Below is a small trained network, with its code and all its weights. Each question gives an input and a class and asks what happens when units are switched off, that is, made to give their printed mean instead of their output.

import numpy as np


def w(rows, s, z=0):
    codes = np.array(rows[::2]) - 128.0
    scale = np.full(codes.shape[1], s)
    scale[-1] = z or s
    return codes * scale


def f(y):
    return np.maximum(y, 0)


def log_softmax(a):
    a = a - a.max(-1, keepdims=True)
    return a - np.log(np.exp(a).sum(-1, keepdims=True))


def net(x, mask):
    res = np.array(x, float).reshape(1, 6) / 4 @ E
    y = f(res @ A[0][:, :-1].T + A[0][:, -1])
    res = res + np.where(mask, y, B[0][:, -1]) @ B[0][:, :-1]
    return log_softmax(res[-1] @ U[:, :-1].T + U[:, -1])


A, B = {}, {}
E = w([
[119,146,174,112,239,143],'x0',
[191,213,190,180,199,245],'x1',
[142,134,77,168,255,36],'x2',
[38,135,122,194,57,113],'x3',
[67,221,98,62,128,72],'x4',
[123,53,244,170,116,67],'x5',
],0.0093)
A[0] = w([
[143,161,158,128,164,240,131],'N1',
[70,146,215,67,111,136,116],'N2',
[214,46,140,116,152,139,135],'N3',
[114,107,153,223,134,135,111],'N4',
[126,151,105,130,174,65,80],'N5',
[185,55,130,122,141,123,74],'N6',
[152,163,125,100,152,208,126],'N7',
[145,239,41,86,143,148,145],'N8',
[156,103,162,147,212,140,1],'N9',
[181,78,93,123,139,127,180],'N10',
[138,120,115,134,106,79,127],'N11',
[196,122,138,170,39,189,55],'N12',
[144,151,96,77,184,97,176],'N13',
[92,144,204,80,112,142,136],'N14',
[110,163,124,97,121,51,226],'N15',
[151,114,141,246,130,139,118],'N16',
[86,72,99,118,109,68,89],'N17',
[141,110,153,106,42,176,134],'N18',
[100,169,146,96,137,125,88],'N19',
[152,189,65,102,141,154,202],'N20',
[19,139,90,70,177,75,165],'N21',
[13,143,80,109,51,130,151],'N22',
[73,142,93,112,79,129,186],'N23',
[145,223,47,89,139,131,134],'N24',
],0.012,0.0055)
B[0] = w([
[157,244,93,123,159,211,236],'N1',
[170,71,187,138,91,96,185],'N2',
[150,133,137,28,149,102,204],'N3',
[85,163,150,183,161,100,181],'N4',
[91,63,136,148,93,159,180],'N5',
[162,129,141,66,163,95,173],'N6',
[146,163,116,92,192,156,213],'N7',
[143,99,161,22,183,104,254],'N8',
[140,166,92,187,119,60,180],'N9',
[122,128,127,88,176,83,186],'N10',
[114,145,134,165,143,135,171],'N11',
[80,59,93,121,121,172,209],'N12',
[73,115,153,182,120,94,205],'N13',
[176,77,178,137,107,133,180],'N14',
[86,115,128,175,97,145,215],'N15',
[64,151,141,174,166,124,193],'N16',
[113,199,102,140,143,117,209],'N17',
[138,58,122,119,41,139,212],'N18',
[124,113,136,99,142,109,157],'N19',
[133,113,152,46,154,92,228],'N20',
[22,79,72,146,92,112,232],'N21',
[200,148,54,131,27,75,245],'N22',
[146,131,100,135,89,93,207],'N23',
[122,90,177,64,185,114,233],'N24',
],0.011,0.013)
U = w([
[136,246,167,133,213,128,118],'0',
[48,119,118,216,99,191,107],'1',
[111,56,141,100,123,71,172],'2',
[199,164,84,83,117,205,94],'3',
[181,191,96,169,117,125,2],'4',
[98,184,24,194,84,85,153],'5',
[191,141,198,202,62,120,163],'6',
],0.011,0.0065)

Each question gives the input, the list of numbers given to net, and the class t.
The units are the neurons (one row each of A and B). Each row of codes is followed by its name. A weight is (code - 128) times the scale printed after its matrix; where a second scale follows, it is the last column's (A, B and U).
mask holds one flag per neuron, in row order. A switched-off neuron (its flag False) gives its mean, the last column of its row in B, instead of its output. The means were averaged over made-up inputs and are rounded, as every weight is.
A unit's drop is (log p(t) with every unit on - log p(t) with that unit switched off) / (log p(t) with every unit on - log p(t) with every unit switched off).
The circuit of an input: a set's keep is (log p(t) with only the set's units on - log p(t) with every unit switched off) / (log p(t) with every unit on - log p(t) with every unit switched off). Starting from the 12 units with the biggest drops (on a tie, the unit counted first), units are removed one at a time, each time the one whose removal leaves the highest keep (on an exact tie, the one counted first), for as long as the keep stays at least 0.8.
circuit, biggest first: the units of the circuit, biggest drop first
most important unit: the unit with the biggest drop
k most important neurons: the k neurons with the biggest drops, biggest first
drop when u is switched off: that unit's drop, to one decimal
input [8,-2,5,-1,-6,-8], class 0: 2 most important neurons => N18; N1
input [5,-5,4,5,-5,7], class 5: circuit, biggest first => N8; N17
input [7,1,-5,3,-7,-1], class 0: circuit, biggest first => N1
input [-2,3,-2,2,-4,-1], class 1: circuit, biggest first => N8; N22
input [3,-4,4,-3,1,4], class 5: circuit, biggest first => N8; N24
input [-1,-1,-4,3,-8,-6], class 3: 3 most important neurons => N21; N13; N15
input [-6,7,6,4,5,-2], class 2: 3 most important neurons => N1; N17; N8
input [3,5,-7,-3,6,-7], class 0: 3 most important neurons => N24; N1; N7
input [-8,8,2,5,-2,-2], class 1: 2 most important neurons => N12; N3
input [-4,6,-6,6,-5,-3], class 1: 2 most important neurons => N12; N16
input [8,-1,-8,6,-7,3], class 6: 2 most important neurons => N2; N21
input [-8,-4,1,2,5,-8], class 2: 4 most important neurons => N8; N24; N20; N1
input [-2,1,8,7,-6,-3], class 1: 2 most important neurons => N22; N8
input [2,5,-6,-2,8,2], class 3: most important unit => N1
input [7,-7,5,3,-8,-3], class 5: 2 most important neurons => N8; N24
input [-1,-8,-2,2,0,-6], class 5: drop when N11 is switched off => 0.0
input [1,-1,-4,-6,0,-6], class 0: drop when N16 is switched off => -0.1
input [-3,3,7,-1,3,6], class 1: drop when N5 is switched off => 0.1
input [6,5,4,-3,8,2], class 2: drop when N1 is switched off => -0.3
input [-3,-6,8,-2,6,7], class 5: circuit, biggest first => N17
